Here is a tiny trained network, its code and every weight. The questions are about switching its units off for an input and a target symbol, where a switched-off unit gives its printed mean instead of its output.

import numpy as np


def w(rows, s, z=0):
    codes = np.array(rows[::2]) - 128.0
    scale = np.full(codes.shape[1], s)
    scale[-1] = z or s
    return codes * scale


def norm(h):
    return h / np.sqrt((h * h).mean(-1, keepdims=True) + 1e-5)


def f(y):
    return np.maximum(y, 0)


def softmax(a):
    e = np.exp(a - a.max(-1, keepdims=True))
    return e / e.sum(-1, keepdims=True)


def log_softmax(a):
    a = a - a.max(-1, keepdims=True)
    return a - np.log(np.exp(a).sum(-1, keepdims=True))


def net(x, mask):
    ids = ['αβγδζηθλμξπστφψω'.index(c) for c in x.split()]
    T = len(ids)
    res = E[ids] + P[:T]
    r = norm(res)
    for j in range(3):
        rows = slice(2 * j, 2 * j + 2)
        q, k, v = (r @ M[0][rows].T for M in (Q, K, V))
        z = softmax(np.where(np.tri(T) > 0, q @ k.T / 2**0.5, -1e9)) @ v
        o = O[0][rows]
        res = res + np.where(mask[j], z, o[:, -1]) @ o[:, :-1]
    y = f(norm(res) @ A[0][:, :-1].T + A[0][:, -1])
    res = res + np.where(mask[3:19], y, B[0][:, -1]) @ B[0][:, :-1]
    return log_softmax(norm(res)[-1] @ U[:, :-1].T + U[:, -1])


Q, K, V, O, A, B = {}, {}, {}, {}, {}, {}
E = w([
[97,171,185,133],'α',
[178,135,33,116],'β',
[112,154,198,75],'γ',
[223,59,103,145],'δ',
[130,98,79,131],'ζ',
[159,146,81,175],'η',
[121,155,89,175],'θ',
[155,86,212,178],'λ',
[135,127,165,107],'μ',
[176,92,121,65],'ξ',
[99,134,96,115],'π',
[103,42,144,208],'σ',
[209,125,188,151],'τ',
[196,234,106,167],'φ',
[75,67,117,254],'ψ',
[103,38,189,190],'ω',
],0.016)
P = w([
[74,159,145,188],'0',
[202,18,36,182],'1',
[71,171,127,131],'2',
[200,2,60,156],'3',
[98,170,105,61],'4',
[186,6,64,177],'5',
[89,180,109,59],'6',
],0.0047)
Q[0] = w([
[97,52,142,174],'H1',
[82,177,132,2],'H1',
[167,102,95,94],'H2',
[192,189,91,130],'H2',
[123,109,110,9],'H3',
[81,150,155,108],'H3',
],0.0095)
K[0] = w([
[234,172,191,128],'H1',
[3,40,166,5],'H1',
[75,106,151,133],'H2',
[74,172,103,91],'H2',
[101,151,173,231],'H3',
[191,98,104,127],'H3',
],0.0066)
V[0] = w([
[58,24,130,85],'H1',
[182,152,168,204],'H1',
[78,3,166,145],'H2',
[30,51,21,69],'H2',
[10,148,59,99],'H3',
[119,116,238,229],'H3',
],0.0052)
O[0] = w([
[70,116,143,176,34],'H1',
[199,116,77,153,217],'H1',
[148,13,103,170,112],'H2',
[133,139,95,240,36],'H2',
[87,97,55,59,149],'H3',
[76,152,146,254,254],'H3',
],0.0053,0.0023)
A[0] = w([
[186,41,135,93,255],'N1',
[104,154,62,125,154],'N2',
[108,19,78,94,77],'N3',
[107,117,158,150,104],'N4',
[188,174,157,142,178],'N5',
[169,203,84,114,172],'N6',
[119,50,176,197,68],'N7',
[90,199,119,118,35],'N8',
[255,94,66,166,44],'N9',
[188,64,143,190,80],'N10',
[50,166,236,76,69],'N11',
[78,174,132,162,93],'N12',
[50,100,130,109,127],'N13',
[214,22,160,149,176],'N14',
[100,61,168,56,102],'N15',
[136,173,136,18,64],'N16',
],0.0088,0.0034)
B[0] = w([
[107,254,134,191,213],'N1',
[173,114,156,75,204],'N2',
[235,146,124,209,176],'N3',
[130,89,133,153,160],'N4',
[168,90,148,57,210],'N5',
[43,172,142,139,200],'N6',
[85,185,28,117,190],'N7',
[85,92,200,199,177],'N8',
[151,74,174,35,216],'N9',
[81,66,155,130,197],'N10',
[156,79,87,107,254],'N11',
[86,124,104,90,194],'N12',
[131,98,106,65,178],'N13',
[132,90,164,185,233],'N14',
[206,100,106,172,152],'N15',
[115,160,88,163,157],'N16',
],0.0075,0.0052)
U = w([
[67,95,40,77,144],'α',
[142,250,156,110,119],'β',
[142,163,79,81,96],'γ',
[108,122,133,179,101],'δ',
[62,220,111,159,170],'ζ',
[167,83,156,47,35],'η',
[163,24,99,57,1],'θ',
[55,115,199,129,196],'λ',
[106,133,188,193,88],'μ',
[173,161,233,121,101],'ξ',
[200,120,33,152,141],'π',
[92,104,79,189,76],'σ',
[190,81,204,129,80],'τ',
[194,180,156,36,159],'φ',
[136,160,107,180,201],'ψ',
[112,107,115,190,119],'ω',
],0.015,0.0069)

Each question gives the input, a string of symbols that net reads in full, and the target symbol t.
The units are the heads (2 rows each of Q, K, V and O) and the neurons (one row each of A and B). Each row of codes is followed by its name. A weight is (code - 128) times the scale printed after its matrix; where a second scale follows, it is the last column's (O, A, B and U).
mask holds one flag per unit, heads first, then neurons. A switched-off unit (its flag False) gives its mean, the last column of its rows in O or B, instead of its output. The means were averaged over made-up inputs and are rounded, as every weight is.
A unit's drop is (log p(t) with every unit on - log p(t) with that unit switched off) / (log p(t) with every unit on - log p(t) with every unit switched off).
unit that matters most: the unit with the biggest drop
k most important neurons: the k neurons with the biggest drops, biggest first
heads that matter: for each layer, one digit per head in row order, 1 if its drop is at least 0.15 and else 0, layers parted by /
drop when u is switched off: that unit's drop, to one decimal
input η α θ α, target θ: 2 most important neurons : N11; N1
input φ θ φ θ, target φ: heads that matter : 010
input ζ φ η θ, target φ: unit that matters most : N9
input τ λ η, target φ: heads that matter : 100
input α π θ θ α, target α: 2 most important neurons : N11; N1
input π α α α ζ, target π: 2 most important neurons : N3; N9
input λ δ ζ, target π: 2 most important neurons : N3; N8
input λ ξ α τ α α, target τ: heads that matter : 001
input π γ θ β λ π, target π: heads that matter : 000
input α φ θ α, target φ: heads that matter : 110
input λ α τ ζ τ α, target τ: 2 most important neurons : N5; N11
input α μ α α α θ, target θ: 2 most important neurons : N9; N1
input π σ ζ α π α δ, target τ: 2 most important neurons : N9; N10
input α π π α μ, target θ: unit that matters most : N11
input α π α, target α: drop when H3 is switched off : 0.5
input α π π α, target π: drop when N1 is switched off : 0.0
input π θ φ α, target φ: drop when N5 is switched off : 0.3
